Below are the code and all the weights of a small trained network. Each question names an input and a target symbol and asks about switching units off, where a switched-off unit gives its printed mean instead of its output.

import numpy as np


def w(rows, s, z=0):
    codes = np.array(rows[::2]) - 128.0
    scale = np.full(codes.shape[1], s)
    scale[-1] = z or s
    return codes * scale


def f(y):
    return y / 2 * (1 + np.tanh(0.7978845608 * (y + 0.044715 * y**3)))


def softmax(a):
    e = np.exp(a - a.max(-1, keepdims=True))
    return e / e.sum(-1, keepdims=True)


def log_softmax(a):
    a = a - a.max(-1, keepdims=True)
    return a - np.log(np.exp(a).sum(-1, keepdims=True))


def net(x, mask):
    ids = ['αγδθξπτ'.index(c) for c in x.split()]
    T = len(ids)
    res = E[ids] + P[:T]
    u = 0
    for l in range(2):
        q, k, v = (res @ M[l].T for M in (Q, K, V))
        z = softmax(np.where(np.tri(T) > 0, q @ k.T / 2**0.5, -1e9)) @ v
        res = res + np.where(mask[u], z, O[l][:, -1]) @ O[l][:, :-1]
        u += 1
        y = f(res @ A[l][:, :-1].T + A[l][:, -1])
        res = res + np.where(mask[u : u + 12], y, B[l][:, -1]) @ B[l][:, :-1]
        u += 12
    return log_softmax(res[-1] @ U[:, :-1].T + U[:, -1])


Q, K, V, O, A, B = {}, {}, {}, {}, {}, {}
E = w([
[33,22,158],'α',
[196,243,122],'γ',
[4,225,175],'δ',
[175,35,94],'θ',
[148,148,18],'ξ',
[101,32,96],'π',
[231,135,10],'τ',
],0.012)
P = w([
[3,185,14],'0',
[120,180,134],'1',
[134,170,137],'2',
[139,161,142],'3',
[146,156,143],'4',
[148,148,139],'5',
[151,145,143],'6',
[150,142,147],'7',
[160,140,156],'8',
[163,136,159],'9',
[161,131,157],'10',
[160,130,153],'11',
[170,122,147],'12',
[160,119,142],'13',
],0.0071)
Q[0] = w([
[111,69,254],'L0H0',
[129,124,206],'L0H0',
],0.0074)
K[0] = w([
[236,167,200],'L0H0',
[253,145,174],'L0H0',
],0.012)
V[0] = w([
[2,110,63],'L0H0',
[155,161,225],'L0H0',
],0.0049)
O[0] = w([
[243,80,254,252],'L0H0',
[126,186,127,48],'L0H0',
],0.0095,0.0036)
A[0] = w([
[127,92,95,142],'L0N0',
[73,163,149,255],'L0N1',
[48,91,125,237],'L0N2',
[173,93,150,188],'L0N3',
[53,101,156,238],'L0N4',
[143,154,179,73],'L0N5',
[173,201,79,188],'L0N6',
[63,129,224,107],'L0N7',
[68,202,80,209],'L0N8',
[208,100,155,133],'L0N9',
[89,190,253,37],'L0N10',
[134,149,160,84],'L0N11',
],0.013,0.0041)
B[0] = w([
[81,81,50,154],'L0N0',
[125,101,226,176],'L0N1',
[102,101,198,203],'L0N2',
[2,95,113,229],'L0N3',
[62,144,176,205],'L0N4',
[243,60,64,137],'L0N5',
[153,235,116,191],'L0N6',
[124,176,182,186],'L0N7',
[244,151,186,159],'L0N8',
[105,112,106,254],'L0N9',
[153,153,73,181],'L0N10',
[154,110,106,127],'L0N11',
],0.008,0.0072)
Q[1] = w([
[191,167,131],'L1H0',
[130,11,194],'L1H0',
],0.012)
K[1] = w([
[170,255,110],'L1H0',
[67,94,221],'L1H0',
],0.0096)
V[1] = w([
[223,127,102],'L1H0',
[48,149,254],'L1H0',
],0.0077)
O[1] = w([
[244,251,57,71],'L1H0',
[254,125,203,251],'L1H0',
],0.0063,0.015)
A[1] = w([
[39,142,229,191],'L1N0',
[39,163,132,163],'L1N1',
[106,210,32,2],'L1N2',
[171,173,135,195],'L1N3',
[148,107,41,206],'L1N4',
[138,176,178,201],'L1N5',
[2,97,60,194],'L1N6',
[81,166,243,42],'L1N7',
[79,140,184,107],'L1N8',
[135,65,211,105],'L1N9',
[186,191,243,196],'L1N10',
[198,90,77,250],'L1N11',
],0.0098,0.0091)
B[1] = w([
[176,157,119,240],'L1N0',
[150,255,222,136],'L1N1',
[205,190,215,155],'L1N2',
[145,106,82,163],'L1N3',
[94,62,112,164],'L1N4',
[120,70,91,181],'L1N5',
[71,221,100,157],'L1N6',
[139,72,76,211],'L1N7',
[158,115,101,172],'L1N8',
[103,222,177,251],'L1N9',
[83,90,112,250],'L1N10',
[110,79,129,175],'L1N11',
],0.0097,0.023)
U = w([
[123,124,198,140],'α',
[195,148,123,230],'γ',
[90,40,101,62],'δ',
[97,155,122,187],'θ',
[2,113,109,109],'ξ',
[69,98,128,63],'π',
[113,208,158,3],'τ',
],0.0094,0.0025)

Each question gives the input, a string of symbols that net reads in full, and the target symbol t.
The units are the heads (2 rows each of Q, K, V and O) and the neurons (one row each of A and B). Each row of codes is followed by its name. A weight is (code - 128) times the scale printed after its matrix; where a second scale follows, it is the last column's (O, A, B and U).
mask holds one flag per unit, layer by layer, with each layer's heads first. A switched-off unit (its flag False) gives its mean, the last column of its rows in O or B, instead of its output. The means were averaged over made-up inputs and are rounded, as every weight is.
A unit's drop is (log p(t) with every unit on - log p(t) with that unit switched off) / (log p(t) with every unit on - log p(t) with every unit switched off).
The circuit of an input: a set's keep is (log p(t) with only the set's units on - log p(t) with every unit switched off) / (log p(t) with every unit on - log p(t) with every unit switched off). Starting from the 12 units with the biggest drops (on a tie, the unit counted first), units are removed one at a time, each time the one whose removal leaves the highest keep (on an exact tie, the one counted first), for as long as the keep stays at least 0.8.
units of the circuit, in order: the units of the circuit, biggest drop first
k most important neurons: the k neurons with the biggest drops, biggest first
top k neurons in layer l: the k neurons of layer l with the biggest drops, biggest first
drop when u is switched off: that unit's drop, to one decimal
input α α τ π ξ τ, target α: 2 most important neurons : L0N3; L1N7
input τ θ γ θ δ α α θ ξ τ π ξ ξ τ, target τ: units of the circuit, in order : L1H0; L0N6; L1N7
input α α θ ξ ξ ξ τ θ θ ξ ξ π ξ α, target α: units of the circuit, in order : L1N9; L1H0; L0N2
input α τ θ θ δ θ ξ, target α: 2 most important neurons : L0N3; L1N9
input ξ π τ ξ δ θ τ ξ γ τ α ξ, target ξ: top 3 neurons in layer 0 : L0N1; L0N2; L0N8
input π α θ τ θ τ ξ α θ π π, target α: units of the circuit, in order : L1H0; L1N9; L0N2; L0N4
input ξ δ γ, target γ: top neuron in layer 0 : L0N6
input α ξ γ γ, target γ: units of the circuit, in order : L0N5; L0N6; L1N9
input ξ τ δ ξ α ξ δ τ, target ξ: units of the circuit, in order : L1H0; L0N1; L1N0
input ξ τ α τ ξ γ ξ ξ τ, target ξ: top 3 neurons in layer 0 : L0N6; L0N3; L0N1
input ξ γ θ α ξ τ α α γ τ π ξ τ δ, target δ: top 2 neurons in layer 0 : L0N8; L0N1
input δ θ δ θ ξ ξ ξ τ θ τ, target δ: 2 most important neurons : L1N9; L0N4
input γ ξ τ π π ξ π τ π ξ, target γ: top 2 neurons in layer 0 : L0N3; L0N6
input ξ γ π θ, target ξ: top 2 neurons in layer 0 : L0N1; L0N7
input δ π θ τ ξ, target δ: top 2 neurons in layer 0 : L0N4; L0N2
input δ θ δ τ, target δ: top neuron in layer 1 : L1N9
input ξ δ γ ξ ξ ξ α ξ δ α θ π θ, target α: top 2 neurons in layer 0 : L0N4; L0N2
input ξ γ π ξ δ ξ, target ξ: top 2 neurons in layer 1 : L1N0; L1N6
input θ γ π, target τ: top 3 neurons in layer 1 : L1N10; L1N6; L1N1
input α γ θ θ π π ξ ξ α π ξ ξ, target α: top neuron in layer 0 : L0N4
input τ θ ξ ξ, target τ: drop when L1N10 is switched off : 0.3
input θ γ ξ ξ ξ ξ ξ γ π, target τ: drop when L0N0 is switched off : 0.0
input γ ξ θ ξ, target γ: drop when L0N4 is switched off : 0.2
